Here is a tiny trained network, its code and every weight. The questions are about switching its units off for an input and a class, where a switched-off unit gives its printed mean instead of its output.

import numpy as np


def w(rows, s, z=0):
    codes = np.array(rows[::2]) - 128.0
    scale = np.full(codes.shape[1], s)
    scale[-1] = z or s
    return codes * scale


def f(y):
    return np.maximum(y, 0)


def log_softmax(a):
    a = a - a.max(-1, keepdims=True)
    return a - np.log(np.exp(a).sum(-1, keepdims=True))


def net(x, mask):
    res = np.array(x, float).reshape(1, 2) / 4 @ E
    y = f(res @ A[0][:, :-1].T + A[0][:, -1])
    res = res + np.where(mask, y, B[0][:, -1]) @ B[0][:, :-1]
    return log_softmax(res[-1] @ U[:, :-1].T + U[:, -1])


A, B = {}, {}
E = w([
[78,48,244,101,95,2],'x0',
[29,194,96,21,30,147],'x1',
],0.0061)
A[0] = w([
[191,215,10,174,200,241,91],'n1',
[79,26,253,114,101,13,113],'n2',
[62,174,116,42,48,142,141],'n3',
[42,214,91,29,20,156,84],'n4',
[73,47,234,110,107,7,90],'n5',
[204,74,137,211,212,109,97],'n6',
[106,107,144,130,123,127,255],'n7',
[197,66,148,186,208,118,118],'n8',
[165,242,19,167,171,240,87],'n9',
[121,115,158,120,138,115,244],'n10',
[50,193,103,24,31,147,95],'n11',
[200,107,155,206,216,127,94],'n12',
[192,65,158,216,207,125,95],'n13',
[86,21,227,106,97,31,92],'n14',
[192,62,151,201,224,119,100],'n15',
[188,89,148,181,200,116,124],'n16',
],0.0056,0.009)
B[0] = w([
[139,34,101,47,3,190,193],'n1',
[159,64,79,55,66,187,202],'n2',
[106,148,179,182,89,72,190],'n3',
[2,129,251,182,30,79,185],'n4',
[136,45,105,53,101,199,186],'n5',
[39,117,216,160,64,95,169],'n6',
[219,188,87,159,124,78,254],'n7',
[70,136,191,161,54,82,173],'n8',
[127,11,105,32,4,209,189],'n9',
[254,220,51,185,137,66,243],'n10',
[30,138,215,186,55,69,182],'n11',
[71,108,189,146,82,100,163],'n12',
[12,123,224,156,25,90,168],'n13',
[131,19,85,20,35,216,183],'n14',
[54,124,210,161,68,99,170],'n15',
[83,145,179,160,60,93,168],'n16',
],0.0067,0.0091)
U = w([
[1,144,199,185,109,67,85],'0',
[153,54,88,7,103,231,110],'1',
[243,234,72,171,178,69,254],'2',
[106,132,132,108,234,173,63],'3',
],0.0098,0.0044)

Each question gives the input, the list of numbers given to net, and the class t.
The units are the neurons (one row each of A and B). Each row of codes is followed by its name. A weight is (code - 128) times the scale printed after its matrix; where a second scale follows, it is the last column's (A, B and U).
mask holds one flag per neuron, in row order. A switched-off neuron (its flag False) gives its mean, the last column of its row in B, instead of its output. The means were averaged over made-up inputs and are rounded, as every weight is.
A unit's drop is (log p(t) with every unit on - log p(t) with that unit switched off) / (log p(t) with every unit on - log p(t) with every unit switched off).
The circuit of an input: a set's keep is (log p(t) with only the set's units on - log p(t) with every unit switched off) / (log p(t) with every unit on - log p(t) with every unit switched off). Starting from the 12 units with the biggest drops (on a tie, the unit counted first), units are removed one at a time, each time the one whose removal leaves the highest keep (on an exact tie, the one counted first), for as long as the keep stays at least 0.8.
circuit, biggest first: the units of the circuit, biggest drop first
top k neurons: the k neurons with the biggest drops, biggest first
drop when u is switched off: that unit's drop, to one decimal
input [7,6], class 1: circuit, biggest first	(n14)
input [2,-3], class 2: circuit, biggest first	(n4; n11; n9)
input [-2,-3], class 2: circuit, biggest first	(n4; n14)
input [-8,-5], class 1: top 2 neurons	(n1; n9)
input [-8,-7], class 1: top 3 neurons	(n1; n9; n4)
input [3,-1], class 2: top 2 neurons	(n9; n1)
input [5,-4], class 1: top 3 neurons	(n2; n14; n5)
input [-8,8], class 0: top 3 neurons	(n4; n11; n3)
input [4,1], class 1: top 3 neurons	(n14; n2; n5)
input [-5,6], class 0: top 2 neurons	(n4; n11)
input [6,5], class 1: drop when n8 is switched off	0.1
input [7,-5], class 1: drop when n14 is switched off	0.4
input [-3,1], class 2: drop when n5 is switched off	0.2
input [-7,8], class 0: drop when n11 is switched off	0.5
